Here is a tiny trained network, its code and every weight. The questions are about switching its units off for an input and a class, where a switched-off unit gives its printed mean instead of its output.

import numpy as np


def w(rows, s, z=0):
    codes = np.array(rows[::2]) - 128.0
    scale = np.full(codes.shape[1], s)
    scale[-1] = z or s
    return codes * scale


def norm(h):
    return h / np.sqrt((h * h).mean(-1, keepdims=True) + 1e-5)


def f(y):
    return np.maximum(y, 0)


def log_softmax(a):
    a = a - a.max(-1, keepdims=True)
    return a - np.log(np.exp(a).sum(-1, keepdims=True))


def net(x, mask):
    res = np.array(x, float).reshape(1, 8) / 4 @ E
    u = 0
    for l in range(4):
        y = f(norm(res) @ A[l][:, :-1].T + A[l][:, -1])
        res = res + np.where(mask[u : u + 12], y, B[l][:, -1]) @ B[l][:, :-1]
        u += 12
    return log_softmax(norm(res)[-1] @ U[:, :-1].T + U[:, -1])


A, B = {}, {}
E = w([
[245,104,40,73,173,85,130,103,166,168,182,85],'x0',
[214,156,203,138,43,154,93,189,189,213,152,204],'x1',
[123,202,206,67,148,89,109,162,165,178,131,69],'x2',
[150,76,158,204,208,125,178,55,121,98,65,166],'x3',
[125,152,1,106,115,169,48,97,98,117,41,107],'x4',
[180,192,102,111,231,1,174,157,153,110,77,181],'x5',
[156,72,152,136,63,91,92,28,170,129,69,104],'x6',
[91,131,98,178,104,107,179,195,199,107,147,192],'x7',
],0.0088)
A[0] = w([
[31,92,108,177,125,173,130,69,95,104,88,115,153],'L0N0',
[97,160,172,173,175,80,177,148,138,141,121,147,80],'L0N1',
[85,143,85,134,135,121,114,126,83,121,80,136,105],'L0N2',
[112,119,183,138,108,135,129,135,139,115,151,125,74],'L0N3',
[161,46,89,178,192,65,173,64,185,102,126,155,143],'L0N4',
[57,128,109,141,133,140,179,169,121,119,178,121,104],'L0N5',
[58,113,204,86,105,77,111,111,193,122,147,66,113],'L0N6',
[100,167,141,171,71,154,123,204,248,127,111,202,157],'L0N7',
[44,124,97,113,144,128,154,181,116,108,172,137,49],'L0N8',
[96,134,147,91,134,151,77,169,125,117,133,146,3],'L0N9',
[92,139,191,158,184,62,179,153,153,102,129,165,118],'L0N10',
[111,186,98,129,156,69,139,131,118,115,90,151,44],'L0N11',
],0.014,0.0032)
B[0] = w([
[91,77,97,125,215,252,102,120,110,149,160,152,230],'L0N0',
[136,123,180,54,170,129,133,160,141,80,111,107,189],'L0N1',
[110,132,103,96,130,199,154,155,132,127,126,94,178],'L0N2',
[124,125,159,129,82,112,115,130,122,161,124,128,169],'L0N3',
[194,122,76,192,137,98,246,114,173,167,93,128,226],'L0N4',
[64,96,137,175,136,156,82,99,80,144,124,159,187],'L0N5',
[181,204,168,121,124,103,198,76,140,156,95,90,200],'L0N6',
[163,119,79,233,120,140,237,117,167,176,152,94,248],'L0N7',
[49,138,128,137,105,98,155,151,91,70,204,113,182],'L0N8',
[143,94,79,130,131,68,160,108,144,144,123,154,160],'L0N9',
[130,117,214,85,172,120,9,135,149,104,112,132,209],'L0N10',
[122,86,74,80,151,83,132,186,124,158,105,144,171],'L0N11',
],0.014,0.013)
A[1] = w([
[131,127,105,167,131,88,116,183,157,74,87,116,38],'L1N0',
[87,157,117,150,111,102,146,166,97,87,204,112,101],'L1N1',
[84,150,171,113,68,56,125,102,166,129,129,63,96],'L1N2',
[82,194,44,113,152,65,135,123,81,133,113,109,67],'L1N3',
[122,108,128,166,123,88,160,73,157,119,187,84,53],'L1N4',
[107,162,146,124,66,124,112,168,128,136,119,54,3],'L1N5',
[122,197,104,162,75,121,131,193,165,154,104,199,52],'L1N6',
[61,101,122,142,105,164,138,108,127,104,62,137,146],'L1N7',
[148,175,47,136,125,118,141,94,70,135,124,133,83],'L1N8',
[125,169,149,115,181,66,149,143,82,92,100,172,108],'L1N9',
[152,121,249,157,85,149,170,131,64,162,149,221,111],'L1N10',
[123,150,87,69,152,152,39,105,111,106,142,147,65],'L1N11',
],0.014,0.0025)
B[1] = w([
[137,86,116,105,190,65,107,127,169,183,168,93,168],'L1N0',
[61,99,77,151,63,60,134,130,12,154,143,141,195],'L1N1',
[116,232,203,140,112,93,160,106,190,93,109,122,202],'L1N2',
[156,156,206,208,69,179,166,175,91,99,135,52,198],'L1N3',
[210,87,121,66,157,178,194,138,49,124,190,153,254],'L1N4',
[126,181,131,145,155,96,183,96,120,154,77,131,163],'L1N5',
[152,156,75,88,124,246,163,104,148,192,158,104,193],'L1N6',
[103,80,36,143,113,176,58,108,152,94,184,137,214],'L1N7',
[171,181,117,203,75,71,149,84,68,113,72,104,210],'L1N8',
[77,94,131,47,150,87,144,159,143,162,101,145,187],'L1N9',
[111,116,211,195,114,119,107,241,187,75,130,63,238],'L1N10',
[66,112,140,26,113,125,92,148,61,116,143,129,195],'L1N11',
],0.011,0.0072)
A[2] = w([
[155,168,155,117,127,63,96,142,87,168,151,180,55],'L2N0',
[187,171,122,212,106,115,139,147,172,123,76,130,101],'L2N1',
[104,95,130,186,112,157,120,74,143,108,43,130,122],'L2N2',
[121,97,42,155,162,158,132,94,170,131,142,152,64],'L2N3',
[93,127,120,171,121,145,126,166,189,177,147,122,104],'L2N4',
[123,107,100,159,139,101,162,98,125,74,110,148,90],'L2N5',
[87,125,115,154,138,176,162,165,125,119,172,135,106],'L2N6',
[136,157,170,178,123,120,76,137,156,100,88,143,100],'L2N7',
[125,131,126,91,170,96,91,129,172,119,117,175,3],'L2N8',
[74,154,132,155,72,149,113,138,177,155,143,171,35],'L2N9',
[109,132,198,117,92,69,77,104,149,141,101,108,67],'L2N10',
[156,59,254,178,101,163,129,119,160,124,182,181,119],'L2N11',
],0.017,0.0027)
B[2] = w([
[101,91,132,112,104,198,135,132,97,96,67,133,148],'L2N0',
[78,157,88,40,103,126,128,59,145,87,127,146,244],'L2N1',
[128,137,76,165,193,95,123,181,101,164,215,70,178],'L2N2',
[102,154,243,140,97,103,166,116,97,84,117,155,247],'L2N3',
[161,111,117,132,147,95,140,160,94,229,158,142,205],'L2N4',
[138,130,164,170,132,154,129,155,171,217,141,128,168],'L2N5',
[142,126,124,203,101,132,64,163,116,140,80,102,243],'L2N6',
[89,159,145,106,82,121,128,126,122,100,115,123,154],'L2N7',
[130,96,157,147,166,129,125,189,199,156,147,134,149],'L2N8',
[145,86,166,149,142,158,166,95,167,116,130,90,151],'L2N9',
[87,209,175,105,168,109,145,102,77,137,217,144,173],'L2N10',
[72,175,94,231,55,80,139,143,6,118,127,96,236],'L2N11',
],0.015,0.012)
A[3] = w([
[115,154,130,95,187,141,138,76,112,106,179,131,93],'L3N0',
[229,114,103,146,103,68,176,71,187,115,125,142,13],'L3N1',
[120,125,151,190,173,190,110,87,119,106,107,114,80],'L3N2',
[173,84,114,81,208,52,69,153,156,120,120,166,28],'L3N3',
[151,146,206,168,53,44,93,129,152,72,61,136,50],'L3N4',
[98,181,111,139,88,121,124,136,135,166,182,123,134],'L3N5',
[112,96,62,218,142,97,184,97,113,69,67,134,187],'L3N6',
[248,149,125,134,89,115,159,133,124,146,99,122,58],'L3N7',
[123,155,97,123,80,180,112,157,169,167,129,196,3],'L3N8',
[108,121,105,38,132,200,14,135,98,41,159,169,46],'L3N9',
[215,176,131,159,160,153,63,170,100,103,94,128,94],'L3N10',
[114,70,97,148,82,136,119,139,56,111,177,124,185],'L3N11',
],0.016,0.0021)
B[3] = w([
[118,101,66,134,54,107,110,142,179,165,121,136,161],'L3N0',
[122,175,47,54,110,210,94,66,110,165,135,117,212],'L3N1',
[143,105,51,95,40,39,110,201,88,128,83,88,197],'L3N2',
[197,83,183,130,122,143,157,191,234,82,105,164,156],'L3N3',
[32,160,147,90,113,126,145,122,61,116,193,203,167],'L3N4',
[234,82,139,118,175,113,8,90,141,60,162,170,211],'L3N5',
[220,144,190,130,90,137,63,151,192,161,229,122,243],'L3N6',
[63,139,73,114,149,141,136,42,127,146,129,150,209],'L3N7',
[143,148,109,129,105,107,184,108,162,94,167,60,137],'L3N8',
[83,141,89,74,135,163,152,36,116,92,4,135,187],'L3N9',
[114,86,109,121,126,123,85,109,153,130,101,115,138],'L3N10',
[185,109,130,183,141,125,83,154,144,80,71,156,249],'L3N11',
],0.015,0.014)
U = w([
[39,69,79,104,130,194,54,125,65,78,34,116,10],'0',
[48,205,230,99,122,68,136,114,85,99,160,131,87],'1',
[170,158,66,94,118,164,157,37,156,183,160,122,205],'2',
[128,75,171,54,217,125,155,189,220,128,85,148,28],'3',
[152,71,103,252,96,155,72,180,65,126,159,111,248],'4',
],0.012,0.0015)

Each question gives the input, the list of numbers given to net, and the class t.
The units are the neurons (one row each of A and B). Each row of codes is followed by its name. A weight is (code - 128) times the scale printed after its matrix; where a second scale follows, it is the last column's (A, B and U).
mask holds one flag per neuron, layer by layer. A switched-off neuron (its flag False) gives its mean, the last column of its row in B, instead of its output. The means were averaged over made-up inputs and are rounded, as every weight is.
A unit's drop is (log p(t) with every unit on - log p(t) with that unit switched off) / (log p(t) with every unit on - log p(t) with every unit switched off).
The circuit of an input: a set's keep is (log p(t) with only the set's units on - log p(t) with every unit switched off) / (log p(t) with every unit on - log p(t) with every unit switched off). Starting from the 12 units with the biggest drops (on a tie, the unit counted first), units are removed one at a time, each time the one whose removal leaves the highest keep (on an exact tie, the one counted first), for as long as the keep stays at least 0.8.
circuit, biggest first: the units of the circuit, biggest drop first
most important unit: the unit with the biggest drop
k most important neurons: the k neurons with the biggest drops, biggest first
k most important neurons of layer l: the k neurons of layer l with the biggest drops, biggest first
drop of u: that unit's drop, to one decimal
input [6,-5,3,-5,-4,-8,4,-3], class 2: circuit, biggest first => (L2N11 L1N10)
input [-2,-8,-8,-6,2,-1,2,-1], class 0: circuit, biggest first => (L0N7)
input [-4,-2,0,7,-4,2,5,5], class 3: circuit, biggest first => (L0N10 L0N1)
input [1,7,5,-3,-4,-8,-1,5], class 2: 3 most important neurons of layer 0 => (L0N7 L0N0 L0N6)
input [-5,2,4,-6,-2,-1,-7,-6], class 1: 3 most important neurons of layer 1 => (L1N2 L1N5 L1N7)
input [-3,-8,-8,-4,-5,-3,-3,-4], class 0: 2 most important neurons => (L0N7 L0N0)
input [3,8,6,3,8,5,0,-7], class 0: 2 most important neurons => (L0N7 L0N4)
input [7,6,1,-2,-8,2,-5,-3], class 1: 2 most important neurons => (L0N0 L0N4)
input [-8,0,-1,1,1,6,3,6], class 3: 2 most important neurons => (L0N11 L0N1)
input [-4,5,3,4,4,5,5,-8], class 1: 3 most important neurons => (L0N0 L2N10 L0N7)
input [8,8,-5,5,-8,-3,6,-3], class 2: 2 most important neurons => (L0N4 L0N0)
input [8,8,7,4,0,-3,4,-4], class 1: 3 most important neurons of layer 0 => (L0N7 L0N0 L0N4)
input [0,-2,6,-1,-2,4,5,6], class 3: 3 most important neurons => (L0N10 L0N11 L0N1)
input [6,6,1,8,0,-7,2,7], class 2: most important unit => L0N4
input [7,2,-7,7,2,8,-8,2], class 3: 2 most important neurons of layer 2 => (L2N11 L2N8)
input [3,3,7,4,2,-1,-8,2], class 3: 2 most important neurons of layer 0 => (L0N0 L0N1)
input [-8,-2,-8,-1,7,2,-8,-3], class 0: 4 most important neurons => (L0N7 L0N0 L3N9 L0N4)
input [-7,0,-3,-4,-6,8,6,3], class 1: 2 most important neurons => (L0N10 L2N11)
input [4,-5,4,-6,-3,2,-2,-4], class 1: 3 most important neurons => (L0N7 L0N4 L0N0)
input [2,0,-6,8,-2,0,-2,-8], class 2: most important neuron => (L0N4)
input [7,3,0,5,5,-5,-4,0], class 2: 2 most important neurons => (L0N0 L0N10)
input [-1,-5,5,6,6,-7,0,8], class 0: 3 most important neurons => (L0N0 L0N7 L3N9)
input [-2,-4,0,-1,4,5,-4,-3], class 0: 2 most important neurons => (L0N7 L0N4)
input [5,-6,4,-7,-8,-6,6,1], class 1: 2 most important neurons of layer 0 => (L0N7 L0N4)
input [-7,4,8,5,8,5,2,3], class 3: drop of L0N10 => 0.3
input [-2,2,5,-7,-2,6,8,8], class 2: drop of L0N7 => 3.4
input [-8,-8,-4,8,8,5,6,-4], class 4: drop of L1N8 => 0.0
